Below are the code and all the weights of a small trained network. Each question names an input and a target symbol and asks about switching units off, where a switched-off unit gives its printed mean instead of its output.

import numpy as np


def w(rows, s, z=0):
    codes = np.array(rows[::2]) - 128.0
    scale = np.full(codes.shape[1], s)
    scale[-1] = z or s
    return codes * scale


def norm(h):
    return h / np.sqrt((h * h).mean(-1, keepdims=True) + 1e-5)


def f(y):
    return y / 2 * (1 + np.tanh(0.7978845608 * (y + 0.044715 * y**3)))


def softmax(a):
    e = np.exp(a - a.max(-1, keepdims=True))
    return e / e.sum(-1, keepdims=True)


def log_softmax(a):
    a = a - a.max(-1, keepdims=True)
    return a - np.log(np.exp(a).sum(-1, keepdims=True))


def net(x, mask):
    ids = ['αβγδεζθλμξπστφψω'.index(c) for c in x.split()]
    T = len(ids)
    res = E[ids] + P[:T]
    r = norm(res)
    for j in range(2):
        rows = slice(2 * j, 2 * j + 2)
        q, k, v = (r @ M[0][rows].T for M in (Q, K, V))
        z = softmax(np.where(np.tri(T) > 0, q @ k.T / 2**0.5, -1e9)) @ v
        o = O[0][rows]
        res = res + np.where(mask[j], z, o[:, -1]) @ o[:, :-1]
    y = f(norm(res) @ A[0][:, :-1].T + A[0][:, -1])
    res = res + np.where(mask[2:18], y, B[0][:, -1]) @ B[0][:, :-1]
    return log_softmax(norm(res)[-1] @ U[:, :-1].T + U[:, -1])


Q, K, V, O, A, B = {}, {}, {}, {}, {}, {}
E = w([
[103,141,99,111],'α',
[122,112,150,135],'β',
[113,115,118,100],'γ',
[122,111,141,123],'δ',
[121,107,137,107],'ε',
[149,125,146,111],'ζ',
[115,131,101,109],'θ',
[125,101,161,135],'λ',
[116,107,140,130],'μ',
[126,182,131,121],'ξ',
[122,103,152,127],'π',
[87,154,111,149],'σ',
[124,142,99,112],'τ',
[105,115,123,143],'φ',
[2,160,100,121],'ψ',
[120,140,118,153],'ω',
],0.055)
P = w([
[23,248,166,149],'0',
[157,151,180,130],'1',
[154,153,176,132],'2',
[6,118,147,170],'3',
[171,130,166,135],'4',
[155,123,162,141],'5',
[10,119,140,169],'6',
[182,106,151,143],'7',
[165,98,144,148],'8',
[11,125,137,166],'9',
[200,78,129,150],'10',
[180,68,117,155],'11',
[14,128,135,162],'12',
],0.012)
Q[0] = w([
[129,111,102,155],'h0',
[91,121,139,121],'h0',
[184,137,159,96],'h1',
[252,165,166,148],'h1',
],0.028)
K[0] = w([
[187,48,32,209],'h0',
[73,60,143,105],'h0',
[138,210,252,38],'h1',
[5,222,202,99],'h1',
],0.013)
V[0] = w([
[55,100,246,100],'h0',
[204,89,95,197],'h0',
[108,137,165,3],'h1',
[164,188,73,145],'h1',
],0.0057)
O[0] = w([
[182,47,98,163,254],'h0',
[127,255,188,68,1],'h0',
[170,235,121,56,199],'h1',
[184,40,75,148,93],'h1',
],0.0059,0.0035)
A[0] = w([
[69,138,128,147,89],'n0',
[113,138,95,98,112],'n1',
[108,100,138,180,97],'n2',
[113,165,161,204,6],'n3',
[255,129,154,89,127],'n4',
[123,151,85,123,127],'n5',
[75,102,127,116,130],'n6',
[179,115,113,152,158],'n7',
[91,113,91,146,77],'n8',
[218,184,190,177,140],'n9',
[197,193,95,122,47],'n10',
[216,196,132,178,47],'n11',
[90,140,98,158,81],'n12',
[155,143,135,54,114],'n13',
[162,196,103,115,100],'n14',
[129,76,152,89,128],'n15',
],0.021,0.015)
B[0] = w([
[187,123,173,86,174],'n0',
[151,149,107,167,191],'n1',
[115,166,54,88,180],'n2',
[157,7,30,168,142],'n3',
[53,173,199,162,194],'n4',
[66,146,116,175,185],'n5',
[168,171,147,134,254],'n6',
[176,143,98,62,158],'n7',
[130,132,189,139,158],'n8',
[187,92,52,94,185],'n9',
[190,83,176,45,156],'n10',
[52,219,194,231,149],'n11',
[121,35,139,101,155],'n12',
[138,58,85,95,200],'n13',
[145,91,143,164,175],'n14',
[121,152,108,162,253],'n15',
],0.013,0.0071)
U = w([
[61,159,69,236,9],'α',
[236,174,129,76,134],'β',
[76,126,92,72,168],'γ',
[146,154,160,138,169],'δ',
[90,61,199,107,146],'ε',
[154,138,185,54,181],'ζ',
[115,163,83,155,66],'θ',
[236,82,185,168,126],'λ',
[173,212,91,169,122],'μ',
[228,174,157,157,153],'ξ',
[177,100,186,182,183],'π',
[71,2,138,210,25],'σ',
[174,71,167,93,225],'τ',
[124,228,96,41,93],'φ',
[71,150,131,92,101],'ψ',
[187,119,108,236,122],'ω',
],0.025,0.016)

Each question gives the input, a string of symbols that net reads in full, and the target symbol t.
The units are the heads (2 rows each of Q, K, V and O) and the neurons (one row each of A and B). Each row of codes is followed by its name. A weight is (code - 128) times the scale printed after its matrix; where a second scale follows, it is the last column's (O, A, B and U).
mask holds one flag per unit, heads first, then neurons. A switched-off unit (its flag False) gives its mean, the last column of its rows in O or B, instead of its output. The means were averaged over made-up inputs and are rounded, as every weight is.
A unit's drop is (log p(t) with every unit on - log p(t) with that unit switched off) / (log p(t) with every unit on - log p(t) with every unit switched off).
The circuit of an input: a set's keep is (log p(t) with only the set's units on - log p(t) with every unit switched off) / (log p(t) with every unit on - log p(t) with every unit switched off). Starting from the 12 units with the biggest drops (on a tie, the unit counted first), units are removed one at a time, each time the one whose removal leaves the highest keep (on an exact tie, the one counted first), for as long as the keep stays at least 0.8.
circuit, biggest first: the units of the circuit, biggest drop first
unit that matters most: the unit with the biggest drop
top k neurons: the k neurons with the biggest drops, biggest first
heads that matter: for each layer, one digit per head in row order, 1 if its drop is at least 0.15 and else 0, layers parted by /
input γ μ γ ξ σ ξ γ τ γ π, target α: unit that matters most -> n2
input γ ε ω τ γ γ γ, target φ: circuit, biggest first -> (n6, h1)
input ω δ γ γ γ ω φ γ γ φ γ φ, target γ: top 2 neurons -> (n2, n1)
input ε τ γ γ τ μ β α τ σ τ ω τ, target σ: top 3 neurons -> (n12, n15, n8)
input ω λ γ γ ξ ω γ τ σ θ μ, target μ: top 2 neurons -> (n15, n7)
input ζ ξ ω π π φ, target φ: heads that matter -> 00
input γ γ σ α μ ω γ γ φ σ, target ε: circuit, biggest first -> (n12, n0, n15)
input γ γ ζ, target ζ: circuit, biggest first -> (n4, n9, n7, n6)
input μ ψ π γ γ σ, target σ: heads that matter -> 00
input γ φ μ μ, target ε: circuit, biggest first -> (n0, n3)
input γ γ τ γ, target α: heads that matter -> 11
input μ φ μ γ ω τ μ τ γ γ π, target π: heads that matter -> 00
input β τ γ φ, target ε: heads that matter -> 00
input α ω φ τ γ ζ ζ τ γ ε, target α: top 4 neurons -> (n15, n12, n13, n6)
input ζ τ φ τ τ τ γ, target α: heads that matter -> 01
input τ ζ β, target β: unit that matters most -> n9
input γ τ ε γ ω π γ ω γ γ μ γ γ, target ζ: circuit, biggest first -> (n6, n0, n2)
input γ ξ γ β μ τ π, target α: circuit, biggest first -> (n2, n12, n13)
input γ τ γ μ, target α: top 4 neurons -> (n2, n13, n6, n10)
input α γ τ τ ω τ ω φ γ τ, target ε: unit that matters most -> h1
input γ γ γ β σ ξ β φ β τ, target ε: circuit, biggest first -> (h1, n12, n8, n0)
input ω γ τ ω γ ω γ ω γ, target ω: top 2 neurons -> (n15, n0)
input τ γ γ γ β, target β: circuit, biggest first -> (n7, n9, n2)
input φ τ τ β ζ τ γ φ ψ α δ τ ξ, target α: top 2 neurons -> (n6, n10)
input τ γ γ γ γ ε, target ε: top 2 neurons -> (n4, n13)
input θ γ γ ξ ξ γ γ μ γ ξ τ α β, target α: heads that matter -> 11
input φ τ ξ τ γ φ ω γ γ ξ β α, target α: heads that matter -> 00
